Below is a small trained network, with its code and all its weights. Each question gives an input and a target symbol and asks what happens when units are switched off, that is, made to give their printed mean instead of their output.

import numpy as np


def w(rows, s, z=0):
    codes = np.array(rows[::2]) - 128.0
    scale = np.full(codes.shape[1], s)
    scale[-1] = z or s
    return codes * scale


def norm(h):
    return h / np.sqrt((h * h).mean(-1, keepdims=True) + 1e-5)


def f(y):
    return y / 2 * (1 + np.tanh(0.7978845608 * (y + 0.044715 * y**3)))


def softmax(a):
    e = np.exp(a - a.max(-1, keepdims=True))
    return e / e.sum(-1, keepdims=True)


def log_softmax(a):
    a = a - a.max(-1, keepdims=True)
    return a - np.log(np.exp(a).sum(-1, keepdims=True))


def net(x, mask):
    ids = ['ΠΨγεημσω'.index(c) for c in x.split()]
    T = len(ids)
    res = E[ids] + P[:T]
    q, k, v = (norm(res) @ M[0].T for M in (Q, K, V))
    z = softmax(np.where(np.tri(T) > 0, q @ k.T / 3**0.5, -1e9)) @ v
    res = res + np.where(mask[0], z, O[0][:, -1]) @ O[0][:, :-1]
    y = f(norm(res) @ A[0][:, :-1].T + A[0][:, -1])
    res = res + np.where(mask[1:9], y, B[0][:, -1]) @ B[0][:, :-1]
    return log_softmax(norm(res)[-1] @ U[:, :-1].T + U[:, -1])


Q, K, V, O, A, B = {}, {}, {}, {}, {}, {}
E = w([
[130,124,132,133,130,133,135],'Π',
[110,132,115,107,135,143,112],'Ψ',
[122,118,114,126,112,140,120],'γ',
[129,127,130,136,114,124,116],'ε',
[120,126,121,117,147,143,139],'η',
[115,129,119,120,119,129,99],'μ',
[121,136,130,123,147,120,123],'σ',
[97,253,196,135,145,122,96],'ω',
],0.0068)
P = w([
[125,109,76,121,115,85,154],'0',
[121,211,90,145,123,131,181],'1',
[91,193,125,181,110,113,173],'2',
[214,118,109,183,158,191,91],'3',
[132,46,162,184,181,135,76],'4',
[172,212,104,118,101,132,182],'5',
[25,160,152,192,99,104,194],'6',
[252,120,93,111,156,161,95],'7',
[87,27,170,157,137,112,115],'8',
[197,211,54,113,59,134,113],'9',
[10,96,119,114,97,79,173],'10',
],0.0034)
Q[0] = w([
[209,234,7,120,108,157,147],'h1',
[198,70,164,109,187,177,65],'h1',
[1,90,160,119,154,81,149],'h1',
],0.0061)
K[0] = w([
[255,139,78,83,126,148,102],'h1',
[108,245,176,112,105,135,171],'h1',
[52,58,178,163,103,120,118],'h1',
],0.007)
V[0] = w([
[142,182,195,162,209,70,218],'h1',
[75,208,101,45,212,162,83],'h1',
[146,78,69,94,159,252,245],'h1',
],0.0037)
O[0] = w([
[80,219,3,130,50,88,165,2],'h1',
[112,57,233,89,65,39,227,233],'h1',
[3,99,140,209,166,9,63,155],'h1',
],0.0042,0.00067)
A[0] = w([
[72,136,141,81,40,76,187,206],'n1',
[170,151,71,126,218,162,114,181],'n2',
[67,142,177,67,123,43,165,125],'n3',
[127,159,22,97,85,151,136,249],'n4',
[120,122,125,226,86,147,114,189],'n5',
[212,42,226,54,116,150,231,233],'n6',
[81,199,2,178,149,54,109,78],'n7',
[174,239,47,85,176,236,97,2],'n8',
],0.0035,0.00094)
B[0] = w([
[254,31,96,134,109,106,190,214],'n1',
[138,90,109,174,83,212,92,183],'n2',
[184,21,90,184,59,160,107,196],'n3',
[158,176,137,61,59,124,166,206],'n4',
[117,120,126,30,207,119,117,175],'n5',
[61,240,154,13,54,189,74,216],'n6',
[87,222,91,50,124,167,118,189],'n7',
[159,46,167,245,9,87,122,254],'n8',
],0.0033,0.0019)
U = w([
[107,100,151,162,237,153,63,148],'Π',
[139,148,146,116,117,112,154,62],'Ψ',
[61,111,80,171,149,5,128,180],'γ',
[123,173,168,69,127,195,114,248],'ε',
[68,215,46,120,121,119,94,58],'η',
[112,46,254,92,107,77,154,36],'μ',
[182,112,92,233,91,202,107,165],'σ',
[181,145,85,92,84,86,236,107],'ω',
],0.0067,0.0011)

Each question gives the input, a string of symbols that net reads in full, and the target symbol t.
The units are the heads (3 rows each of Q, K, V and O) and the neurons (one row each of A and B). Each row of codes is followed by its name. A weight is (code - 128) times the scale printed after its matrix; where a second scale follows, it is the last column's (O, A, B and U).
mask holds one flag per unit, heads first, then neurons. A switched-off unit (its flag False) gives its mean, the last column of its rows in O or B, instead of its output. The means were averaged over made-up inputs and are rounded, as every weight is.
A unit's drop is (log p(t) with every unit on - log p(t) with that unit switched off) / (log p(t) with every unit on - log p(t) with every unit switched off).
The circuit of an input: a set's keep is (log p(t) with only the set's units on - log p(t) with every unit switched off) / (log p(t) with every unit on - log p(t) with every unit switched off). Starting from all 9 units, units are removed one at a time, each time the one whose removal leaves the highest keep (on an exact tie, the one counted first), for as long as the keep stays at least 0.8.
units of the circuit, in order: the units of the circuit, biggest drop first
top k neurons: the k neurons with the biggest drops, biggest first
drop of u: that unit's drop, to one decimal
input ε η η η γ, target γ: units of the circuit, in order -> h1
input γ η ε η σ γ Ψ ε γ η ε, target Π: top 2 neurons -> n6; n8
input μ ε η ε ε σ, target σ: units of the circuit, in order -> h1; n8
input ε ε σ γ ε Π η Ψ μ, target γ: top 2 neurons -> n6; n2
input ω η σ ε, target ω: units of the circuit, in order -> h1; n8
input ε Ψ Ψ Ψ ε σ μ ε η, target ε: units of the circuit, in order -> h1; n6
input μ η ε Ψ ε μ ε ε ε Ψ μ, target σ: top 2 neurons -> n8; n6
input μ μ ε γ ε Π, target Π: units of the circuit, in order -> h1; n8
input μ ε γ γ η ε Ψ ε ε η, target σ: units of the circuit, in order -> h1; n2
input Ψ μ η Π, target ε: top 2 neurons -> n6; n8
input η γ ε ε μ Π Ψ σ, target η: units of the circuit, in order -> h1; n7
input Ψ ε ε μ η ε Ψ, target γ: units of the circuit, in order -> h1; n6
input ε ω ω ε Ψ ε Ψ Ψ σ ε σ, target ω: units of the circuit, in order -> h1; n1
input ε ε Ψ σ σ η ε Ψ Π, target σ: units of the circuit, in order -> h1
input σ ω ε ε Ψ γ, target σ: top 3 neurons -> n8; n2; n6
input ε γ Ψ η Ψ Π Ψ, target μ: drop of n3 -> 0.1
input μ Ψ ε ε Ψ, target σ: drop of h1 -> 1.8
input η ε Π μ Ψ σ, target ε: drop of n3 -> 0.0
